Below is a small trained network, with its code and all its weights. Each question gives an input and a target symbol and asks what happens when units are switched off, that is, made to give their printed mean instead of their output.

import numpy as np


def w(rows, s, z=0):
    codes = np.array(rows[::2]) - 128.0
    scale = np.full(codes.shape[1], s)
    scale[-1] = z or s
    return codes * scale


def f(y):
    return np.maximum(y, 0)


def softmax(a):
    e = np.exp(a - a.max(-1, keepdims=True))
    return e / e.sum(-1, keepdims=True)


def log_softmax(a):
    a = a - a.max(-1, keepdims=True)
    return a - np.log(np.exp(a).sum(-1, keepdims=True))


def net(x, mask):
    ids = ['ΔΦαγζηλ'.index(c) for c in x.split()]
    T = len(ids)
    res = E[ids] + P[:T]
    u = 0
    for l in range(2):
        q, k, v = (res @ M[l].T for M in (Q, K, V))
        z = softmax(np.where(np.tri(T) > 0, q @ k.T / 2**0.5, -1e9)) @ v
        res = res + np.where(mask[u], z, O[l][:, -1]) @ O[l][:, :-1]
        u += 1
        y = f(res @ A[l][:, :-1].T + A[l][:, -1])
        res = res + np.where(mask[u : u + 8], y, B[l][:, -1]) @ B[l][:, :-1]
        u += 8
    return log_softmax(res[-1] @ U[:, :-1].T + U[:, -1])


Q, K, V, O, A, B = {}, {}, {}, {}, {}, {}
E = w([
[171,98,85,94,121],'Δ',
[159,108,95,106,124],'Φ',
[251,149,159,64,202],'α',
[55,133,61,238,150],'γ',
[96,119,156,156,130],'ζ',
[143,212,131,110,140],'η',
[237,162,172,49,65],'λ',
],0.017)
P = w([
[97,174,44,121,18],'0',
[246,127,106,162,99],'1',
[95,126,99,53,75],'2',
[242,134,129,163,121],'3',
[90,127,136,48,85],'4',
[254,146,151,156,147],'5',
[85,135,164,52,96],'6',
[252,150,174,163,159],'7',
[84,143,187,49,106],'8',
[244,169,158,158,172],'9',
[36,143,196,92,103],'10',
],0.0073)
Q[0] = w([
[52,105,72,66,184],'0.h0',
[225,69,159,254,171],'0.h0',
],0.017)
K[0] = w([
[81,56,75,139,156],'0.h0',
[39,187,234,181,251],'0.h0',
],0.015)
V[0] = w([
[193,13,164,167,179],'0.h0',
[188,248,2,132,216],'0.h0',
],0.0059)
O[0] = w([
[123,99,185,194,2,118],'0.h0',
[131,53,150,69,98,251],'0.h0',
],0.0063,0.0022)
A[0] = w([
[167,67,177,131,90,2],'0.n0',
[140,99,152,71,111,127],'0.n1',
[212,166,117,191,146,48],'0.n2',
[159,54,107,140,186,208],'0.n3',
[126,245,177,117,34,74],'0.n4',
[155,33,83,173,135,95],'0.n5',
[70,150,196,75,142,116],'0.n6',
[74,103,116,173,141,80],'0.n7',
],0.011,0.0036)
B[0] = w([
[102,37,206,154,114,185],'0.n0',
[63,156,122,125,161,254],'0.n1',
[160,71,67,143,32,239],'0.n2',
[94,200,132,148,151,226],'0.n3',
[79,121,75,155,251,247],'0.n4',
[189,108,196,102,132,157],'0.n5',
[105,39,186,129,105,216],'0.n6',
[160,131,139,36,128,161],'0.n7',
],0.013,0.0041)
Q[1] = w([
[1,217,59,2,99],'1.h0',
[181,142,100,195,236],'1.h0',
],0.0085)
K[1] = w([
[40,141,90,82,21],'1.h0',
[156,6,91,87,164],'1.h0',
],0.011)
V[1] = w([
[44,95,64,109,78],'1.h0',
[123,251,164,228,2],'1.h0',
],0.0087)
O[1] = w([
[161,146,36,72,215,127],'1.h0',
[55,255,197,172,179,2],'1.h0',
],0.0067,0.0069)
A[1] = w([
[132,191,116,210,101,69],'1.n0',
[104,96,85,121,1,103],'1.n1',
[128,166,96,137,193,144],'1.n2',
[196,179,206,63,76,10],'1.n3',
[163,176,124,193,98,250],'1.n4',
[166,170,93,177,58,12],'1.n5',
[177,195,152,76,108,65],'1.n6',
[222,131,86,170,99,195],'1.n7',
],0.013,0.0024)
B[1] = w([
[134,87,62,97,174,152],'1.n0',
[159,144,25,132,199,221],'1.n1',
[155,140,114,135,39,170],'1.n2',
[46,62,75,168,124,173],'1.n3',
[115,250,151,176,120,174],'1.n4',
[49,162,151,181,200,170],'1.n5',
[183,199,80,115,126,149],'1.n6',
[130,94,212,101,101,254],'1.n7',
],0.014,0.0087)
U = w([
[94,159,1,107,74,160],'Δ',
[51,128,90,68,168,77],'Φ',
[53,84,123,122,102,58],'α',
[64,94,227,86,108,96],'γ',
[171,146,143,210,148,202],'ζ',
[206,138,219,115,37,251],'η',
[201,97,144,139,157,28],'λ',
],0.0082,0.0033)

Each question gives the input, a string of symbols that net reads in full, and the target symbol t.
The units are the heads (2 rows each of Q, K, V and O) and the neurons (one row each of A and B). Each row of codes is followed by its name. A weight is (code - 128) times the scale printed after its matrix; where a second scale follows, it is the last column's (O, A, B and U).
mask holds one flag per unit, layer by layer, with each layer's heads first. A switched-off unit (its flag False) gives its mean, the last column of its rows in O or B, instead of its output. The means were averaged over made-up inputs and are rounded, as every weight is.
A unit's drop is (log p(t) with every unit on - log p(t) with that unit switched off) / (log p(t) with every unit on - log p(t) with every unit switched off).
The circuit of an input: a set's keep is (log p(t) with only the set's units on - log p(t) with every unit switched off) / (log p(t) with every unit on - log p(t) with every unit switched off). Starting from the 12 units with the biggest drops (on a tie, the unit counted first), units are removed one at a time, each time the one whose removal leaves the highest keep (on an exact tie, the one counted first), for as long as the keep stays at least 0.8.
units of the circuit, in order: the units of the circuit, biggest drop first
most important unit: the unit with the biggest drop
top k neurons: the k neurons with the biggest drops, biggest first
k most important neurons of layer l: the k neurons of layer l with the biggest drops, biggest first
input ζ α α ζ ζ λ α ζ, target λ: units of the circuit, in order : (1.n1, 1.h0, 1.n7, 0.n1)
input ζ λ Φ α Δ α α Δ, target α: units of the circuit, in order : (1.n3, 0.n5, 0.n4, 1.h0)
input η Φ η Φ ζ, target Δ: most important unit : 1.n1
input ζ α ζ ζ ζ α, target ζ: 2 most important neurons of layer 1 : (1.n4, 1.n5)
input λ ζ α η Φ ζ α η Φ Φ, target η: 4 most important neurons of layer 0 : (0.n3, 0.n6, 0.n7, 0.n1)
input ζ ζ ζ ζ ζ η α Δ, target η: top 2 neurons : (0.n3, 0.n6)
input α α Φ α α λ Δ ζ ζ η α, target γ: units of the circuit, in order : (1.n1, 0.n6)
input ζ λ α γ, target λ: units of the circuit, in order : (1.n1, 0.n5, 1.h0, 1.n7)
input α α ζ γ ζ λ ζ ζ λ η, target λ: 3 most important neurons of layer 0 : (0.n2, 0.n3, 0.n4)
input α α γ λ, target λ: 4 most important neurons of layer 0 : (0.n4, 0.n0, 0.n3, 0.n2)
input α λ η λ ζ, target Δ: 2 most important neurons of layer 0 : (0.n4, 0.n3)
input ζ α Φ ζ Φ η α ζ Δ ζ λ, target Δ: units of the circuit, in order : (1.n2, 0.n4)
input ζ ζ ζ ζ, target ζ: 3 most important neurons of layer 0 : (0.n1, 0.n4, 0.n6)
input ζ α ζ ζ Δ α η ζ, target η: most important unit : 0.n2
input ζ ζ η α, target η: 3 most important neurons of layer 0 : (0.n3, 0.n1, 0.n6)
input ζ Φ η ζ, target η: units of the circuit, in order : (0.n4, 1.n3, 1.n5)
input ζ ζ ζ η ζ λ η α λ, target Φ: 2 most important neurons of layer 0 : (0.n4, 0.n1)
input ζ α ζ η ζ α α α, target α: units of the circuit, in order : (1.n3, 1.h0)
input ζ α Δ α λ α α Δ, target α: units of the circuit, in order : (1.n3, 0.n5, 0.h0, 0.n4)
input λ Δ α ζ α ζ η Φ α, target α: units of the circuit, in order : (1.n3, 0.n4)
input α η ζ ζ α Φ α α ζ α, target ζ: most important unit : 1.n5
input λ ζ ζ Δ, target ζ: 3 most important neurons of layer 1 : (1.n1, 1.n5, 1.n7)
input ζ ζ ζ λ η λ, target λ: 3 most important neurons of layer 0 : (0.n4, 0.n0, 0.n2)
input η ζ α α ζ α ζ γ α, target γ: units of the circuit, in order : (1.n1, 0.n1)
